kasuv: [145  93 156 113  85]
sut: [135 108 135 130  99]
zin: [110 139 104 152 134]
vav: [109 151 139 146 150]
Meb: [101 138 124 131 141]
fik: [198  78 209  41  95]
dak: [105 148 110 152 142]
dekug: [130 139 138 118 100]
dafi: [104 145 105 154 137]
Keku: [169  73 166 100  69]
Senop: [140 146 142 123 100]
common dekug vav:  => [139]
common vav Senop:  => [146]
common Senop dekug:  => [100]

lufe: [140 172 124 132 152 177 148 152 101  90 168 137 136 140 122  90 103 101
 162 110 109 142 124 124 105 186 151 100 140 100 129 140 121 140 113 155
  95]
Defo: [175  85 127 103 123 125 113 105 172 133 111 133 100 104 146  80 102 143
 166 129 149 100  99  80 133 152 122 113 149 118 142  91 160 110 138 137
 118]
Guz: [175  85 127 114 123 125 113 105 164 157 111 133 100 104 146  80 171 143
 166 129 149 100  99  80 133 152 122 113 149 118 102  91 160 110 106 137
 136]
pima: [154 118 100 104  93 106 110 120  80 158 106 139  91 101 171  48 171 119
 128 119 117  95 104 126 110 123 122 131 104 107 145 122 157  98 109 139
 116]
dudi: [171 112 133 106 137 127  96 122 103  93 151 115 181 164  96 130 119 117
 166 114 118 109 115 148 135 131 122  68 102 133 172 106 138 100 176 122
 132]
q: [171 112 133 106 137 127  96 122 103  93 151 115 181 164  96 130 119 117
 166 114 118 109 115 148 135 131 122  68 102 133 172 106 138 100 176 122
 132] => dudi
q: [175  85 127 114 123 125 113 105 164 157 111 133 100 104 146  80 171 143
 166 129 149 100  99  80 133 152 122 113 149 118 102  91 160 110 106 137
 136] => Guz
q: [154 118 100 104  93 106 110 120  80 158 106 139  91 101 171  48 171 119
 128 119 117  95 104 126 110 123 122 131 104 107 145 122 157  98 109 139
 116] => pima
q: [175  85 127 103 123 125 113 105 172 133 111 133 100 104 146  80 102 143
 166 129 149 100  99  80 133 152 122 113 149 118 142  91 160 110 138 137
 118] => Defo
q: [140 172 124 132 152 177 148 152 101  90 168 137 136 140 122  90 103 101
 162 110 109 142 124 124 105 186 151 100 140 100 129 140 121 140 113 155
  95] => lufe

Zat: [126 131 139  69 198 132  70 197 146 148  70  89  79]
Pibid: [ 92 131  77 182  69 129 185  71  75 109 181 164 176]
leze: [139 143 142 147 145 135 143 147 144 137 146 140 143]
Kiga: [ 91 132 181  85 191 134  91 189 186 154 131 102  92]
pubak: [ 92 133 144 140 152 138 147 191 149 144 140 139 140]
common pubak Zat:  => [139]
common Zat pubak:  => [139]
common Pibid pubak:  => [92]
q: [126 131 139  69 198 132  70 197 146 148  70  89  79] => Zat
q: [ 92 133 144 140 152 138 147 191 149 144 140 139 140] => pubak
q: [ 92 131  77 182  69 129 185  71  75 109 181 164 176] => Pibid
q: [ 91 132 181  85 191 134  91 189 186 154 131 102  92] => Kiga

zapu: [132  94 175 120 106]
Pusa: [101 121 112 117 119]
zarub: [132 163 125 126 137]
duf: [125 205 139 134 137]
Mareb: [126  76  83 127 124]
pemo: [127 131 122 123 113]
mema: [116 101 121 126 103]
nali: [106 122 121 103 126]
common mema zarub:  => [126]
common Mareb nali:  => [126]
q: [116 101 121 126 103] => mema
common pemo nali:  => [122]
q: [132  94 175 120 106] => zapu

gabad: [138 130 128 127 131 141 133 124 191 126 126 132  90 126 126 133 138 132
 125 119 129 126 134 134 122 125 122 132 140 132 135 125]
sufop: [124 155 124  42  70 177 119 136 134 187 119  65 121 109 147 182 129 148
 116 163 135 123  84 184  72 108 126  85 142  85  89 155]
duga: [106 148  89 135 122 134 125  91 149 123 134 157 176 127 174 157  85  46
 116 115 178  92 115 153 137  63 138 122 191 108 147 136]
q: [124 155 124  42  70 177 119 136 134 187 119  65 121 109 147 182 129 148
 116 163 135 123  84 184  72 108 126  85 142  85  89 155] => sufop
q: [106 148  89 135 122 134 125  91 149 123 134 157 176 127 174 157  85  46
 116 115 178  92 115 153 137  63 138 122 191 108 147 136] => duga

Vepi: [135 111  69 140 142 157 100 131 151  60  93 117 160 117 122 114 127 125
 138 127 115 126 155 112 163 176 142 173 115 135 111]
Lev: [180 112 139 128 135 121 123  94 150 118 139 123 139 134 123 141  78 142
 110 104 107 135  93 145 156 161  90 145 123  77 128]
dun: [141 156 157 149 145 130 133 155 105 141 161 114  81 150 111 132 165 124
  72 123 139 122 150 113 110 104 137 123 148 116 162]
nonot: [141 156 157 149 145 130 133 155 105 141 161 114  81 150 111 132 165 124
  72 123 110 122 150 113 110 104 137 123 148 108 162]
lesi: [132  96 144 108 119 135  49 113 122 129 172 136 152 165 113 173 175 142
  49  81 154 100 145 130 117 150  97 154  96 116 173]
neb: [165  84 117 141 138 152  68 111 136 115 147 141 173 138  86 146 156 140
  35  82 140 158  89 144 151 195 103 180 148 114 155]
fevep: [141  98 153 168 129 113 152 114 141 113 103 111 124  95 160 114  81 142
 171 181 117 152 105 122 120 172 102 139 118 138 152]
q: [141 156 157 149 145 130 133 155 105 141 161 114  81 150 111 132 165 124
  72 123 110 122 150 113 110 104 137 123 148 108 162] => nonot
q: [135 111  69 140 142 157 100 131 151  60  93 117 160 117 122 114 127 125
 138 127 115 126 155 112 163 176 142 173 115 135 111] => Vepi

nuvag: [101 204 101 219]
pigi: [102 101 101  87]
tib: [ 95 101 101 142]
common pigi nuvag:  => [101]
common pigi tib:  => [101]

Lipo: [130 133 109 129 127 120 120 147 125 138 112 140 118 140 137 112 111 133
  83 136 130 130 132 112 127 116 145 123 119 133]
Pes: [ 98 210  52 151 129 168 124 166  79 164 159 163  35 115  87 129 138 119
 112 147 117  58 134  81  84 135 116 139 173 134]
firob: [130 133 109 129 127 120 120 147 125 138 112 140 118 140 133 112 111 133
 133 136 130 130 136 112 127 116 145 123 119 133]
Lazo: [ 83 128  85 136 143 113 115 170 138 155 104 136 112 159 143 106 107 132
  38 133 151 118  99 104 114 110 143 140  96 135]
val: [124 173 177 122 116 135 132  87 114 124 159 117 162  95 105 145 147 133
 198 120 100 150 171 146 143 155 113 119 159 113]
sodeg: [150  67 161 118 123  85 150 107 161 116  90 110 176 161 151 120 122 144
 130 119 136 173 126 151 153 121  91 117  93 116]
q: [150  67 161 118 123  85 150 107 161 116  90 110 176 161 151 120 122 144
 130 119 136 173 126 151 153 121  91 117  93 116] => sodeg
q: [130 133 109 129 127 120 120 147 125 138 112 140 118 140 137 112 111 133
  83 136 130 130 132 112 127 116 145 123 119 133] => Lipo
q: [ 83 128  85 136 143 113 115 170 138 155 104 136 112 159 143 106 107 132
  38 133 151 118  99 104 114 110 143 140  96 135] => Lazo

nazut: [126 127  98  99]
ran: [188 144 134 137]
sikun: [ 55  99  80 104]
Gevi: [56 95 77 98]
sir: [ 88 133  96 170]
Fubok: [177 137 169 130]
Gadim: [127 136 137 123]
Zovuk: [ 80 132 146 126]
Midef: [169  79 148 137]
common nazut Zovuk:  => [126]
common ran Midef:  => [137]
common Midef ran:  => [137]
q: [ 88 133  96 170] => sir
common sikun Zovuk:  => [80]
common sikun nazut:  => [99]

rinu: [113  41 115 140 158 159]
fug: [105 145 101 154 141 149]
Fori: [151 158 156  96 123 154]
kenas: [192 115 205  46 100 134]
sugu: [164  74 159  95  67  41]
budif: [103 145  96 155 138 143]
pige: [138 105 205 130  99  75]
sugo: [206 140 107 150 132 123]
vun: [110 140 107 150 132 123]
common rinu Fori:  => [158]
common Fori budif:  => [96]
common rinu kenas:  => [115]
common pige budif:  => [138]
common pige kenas:  => [205]
common kenas pige:  => [205]

Zup: [173  45 116 156  59  51  91 153 157 149 150 127]
pem: [ 55 183 127  47 189 172 146  59 156  70 172 136]
purun: [ 83 180 130  77 178 172 145  86 102  93  91 138]
common purun pem:  => [172]
common Zup purun:  => [91]

Gukun: [127 142 149 173 132  48 148  88 138 151 120 129 108 126  78 118 154 125
 135]
fala: [127 142 149  77 132  48 148  88 138 151 120 129 108 122 131 118 154 125
 135]
vulo: [ 98 125 128 136 126 116 144 102 125 142 123 165 145 177 171 129 143 111
  77]
vunuz: [127 142 149 141 172  48 148  88 138 108  98 125 147 122 123 162 113  95
 117]
q: [127 142 149  77 132  48 148  88 138 151 120 129 108 122 131 118 154 125
 135] => fala
q: [127 142 149 141 172  48 148  88 138 108  98 125 147 122 123 162 113  95
 117] => vunuz
q: [127 142 149 173 132  48 148  88 138 151 120 129 108 126  78 118 154 125
 135] => Gukun

